Below are the code and all the weights of a small trained network. Each question names an input and a class and asks about switching units off, where a switched-off unit gives its printed mean instead of its output.

import numpy as np


def w(rows, s, z=0):
    codes = np.array(rows[::2]) - 128.0
    scale = np.full(codes.shape[1], s)
    scale[-1] = z or s
    return codes * scale


def norm(h):
    return h / np.sqrt((h * h).mean(-1, keepdims=True) + 1e-5)


def f(y):
    return y / 2 * (1 + np.tanh(0.7978845608 * (y + 0.044715 * y**3)))


def log_softmax(a):
    a = a - a.max(-1, keepdims=True)
    return a - np.log(np.exp(a).sum(-1, keepdims=True))


def net(x, mask):
    res = np.array(x, float).reshape(1, 5) / 4 @ E
    u = 0
    for l in range(3):
        y = f(norm(res) @ A[l][:, :-1].T + A[l][:, -1])
        res = res + np.where(mask[u : u + 3], y, B[l][:, -1]) @ B[l][:, :-1]
        u += 3
    return log_softmax(norm(res)[-1] @ U[:, :-1].T + U[:, -1])


A, B = {}, {}
E = w([
[58,166,170,146,160,58,52,183,119,77,158,208],'x0',
[147,95,146,124,137,118,205,90,55,119,255,63],'x1',
[115,135,115,128,136,131,135,97,135,109,133,127],'x2',
[134,138,120,143,111,109,123,144,136,143,137,108],'x3',
[86,240,155,148,105,183,141,133,40,157,41,88],'x4',
],0.0083)
A[0] = w([
[95,179,117,124,138,119,101,121,165,161,6,110,63],'0.n1',
[170,76,90,69,119,168,163,160,253,115,33,102,2],'0.n2',
[144,94,131,127,88,155,96,128,246,130,106,174,172],'0.n3',
],0.0073,0.0032)
B[0] = w([
[149,104,171,132,184,147,113,78,138,180,123,183,238],'0.n1',
[72,140,55,244,101,145,176,124,124,140,105,90,229],'0.n2',
[152,138,118,99,100,110,171,172,131,10,145,75,254],'0.n3',
],0.012,0.0059)
A[1] = w([
[70,183,220,135,84,172,201,178,7,58,108,6,79],'1.n1',
[131,22,88,216,120,97,193,158,82,101,174,187,197],'1.n2',
[64,183,253,121,208,25,123,112,48,113,155,135,3],'1.n3',
],0.0048,0.0027)
B[1] = w([
[184,131,8,69,173,98,139,135,164,56,96,56,242],'1.n1',
[24,120,194,154,151,136,169,140,54,154,113,125,253],'1.n2',
[60,115,70,191,125,113,94,141,147,132,104,98,212],'1.n3',
],0.014,0.0045)
A[2] = w([
[71,27,141,114,137,117,145,85,73,188,225,119,104],'2.n1',
[89,140,58,118,1,99,138,180,182,10,114,150,80],'2.n2',
[200,53,179,130,152,229,195,74,89,130,103,57,250],'2.n3',
],0.006,0.0027)
B[2] = w([
[151,24,126,165,88,77,78,111,115,177,161,108,199],'2.n1',
[126,232,217,89,217,173,191,188,73,56,135,110,244],'2.n2',
[194,140,108,101,12,170,105,115,175,138,169,141,253],'2.n3',
],0.011,0.006)
U = w([
[67,173,77,189,125,150,169,159,129,56,105,51,245],'0',
[182,156,131,167,62,213,134,70,162,227,74,167,195],'1',
[172,47,130,120,5,130,157,98,131,158,194,118,2],'2',
[231,148,63,4,107,139,133,82,160,115,133,87,153],'3',
[93,178,243,89,188,111,145,180,115,60,143,185,78],'4',
[78,177,153,156,178,109,31,121,158,154,61,224,67],'5',
[68,67,176,178,156,67,75,125,94,161,186,124,97],'6',
],0.013,0.002)

Each question gives the input, the list of numbers given to net, and the class t.
The units are the neurons (one row each of A and B). Each row of codes is followed by its name. A weight is (code - 128) times the scale printed after its matrix; where a second scale follows, it is the last column's (A, B and U).
mask holds one flag per neuron, layer by layer. A switched-off neuron (its flag False) gives its mean, the last column of its row in B, instead of its output. The means were averaged over made-up inputs and are rounded, as every weight is.
A unit's drop is (log p(t) with every unit on - log p(t) with that unit switched off) / (log p(t) with every unit on - log p(t) with every unit switched off).
The circuit of an input: a set's keep is (log p(t) with only the set's units on - log p(t) with every unit switched off) / (log p(t) with every unit on - log p(t) with every unit switched off). Starting from all 9 units, units are removed one at a time, each time the one whose removal leaves the highest keep (on an exact tie, the one counted first), for as long as the keep stays at least 0.8.
circuit, biggest first: the units of the circuit, biggest drop first
most important unit: the unit with the biggest drop
top k neurons: the k neurons with the biggest drops, biggest first
top k neurons in layer l: the k neurons of layer l with the biggest drops, biggest first
drop when u is switched off: that unit's drop, to one decimal
input [7,2,-6,2,-1], class 6: top 2 neurons	(0.n3; 1.n1)
input [1,-3,5,-7,-4], class 4: most important unit	2.n2
input [-8,-5,5,-5,-2], class 0: top 2 neurons in layer 0	(0.n2; 0.n3)
input [1,-1,4,-4,-6], class 4: circuit, biggest first	(0.n3; 2.n2)
input [-6,1,5,1,-5], class 2: top 2 neurons in layer 2	(2.n3; 2.n1)
input [-6,3,4,4,0], class 2: circuit, biggest first	(0.n3; 2.n1)
input [2,1,-2,5,-3], class 6: top 2 neurons	(1.n1; 2.n3)
input [1,4,-5,-8,-4], class 6: top 2 neurons in layer 1	(1.n2; 1.n1)
input [4,5,-6,5,0], class 6: top 3 neurons	(0.n3; 1.n2; 0.n2)
input [-7,0,0,-8,8], class 1: top 3 neurons	(0.n3; 0.n1; 2.n2)
input [-7,8,-7,6,2], class 3: top 2 neurons	(1.n1; 0.n1)
input [-8,-1,5,5,-7], class 0: top 3 neurons	(0.n2; 0.n1; 0.n3)
input [-3,6,2,-6,-2], class 2: top 2 neurons	(0.n3; 2.n3)
input [-6,-1,-1,-1,8], class 1: circuit, biggest first	(0.n3)
input [0,1,-5,-6,-1], class 2: top 2 neurons	(0.n3; 0.n2)
input [1,-6,2,-1,-6], class 4: top 3 neurons	(2.n2; 0.n3; 1.n3)
input [-8,1,4,3,8], class 3: top 2 neurons in layer 1	(1.n1; 1.n2)
input [0,3,1,-6,-2], class 2: top 4 neurons	(0.n2; 2.n3; 2.n2; 1.n3)
input [3,6,-3,4,0], class 6: top 2 neurons	(0.n3; 1.n2)
input [6,0,-3,2,4], class 5: top 2 neurons	(0.n3; 0.n2)
input [-5,0,-6,1,-7], class 0: top 2 neurons	(0.n2; 0.n3)
input [2,-1,4,-5,0], class 4: circuit, biggest first	(0.n2)
input [-3,-1,-3,7,8], class 1: top 2 neurons in layer 0	(0.n3; 0.n1)
input [-2,3,2,-6,1], class 3: top 2 neurons	(0.n1; 1.n1)
input [-8,-3,-6,-5,2], class 1: top 2 neurons in layer 0	(0.n1; 0.n2)
input [0,-1,5,4,2], class 1: drop when 0.n1 is switched off	0.2
input [-3,-4,-1,-1,3], class 1: drop when 0.n1 is switched off	1.1
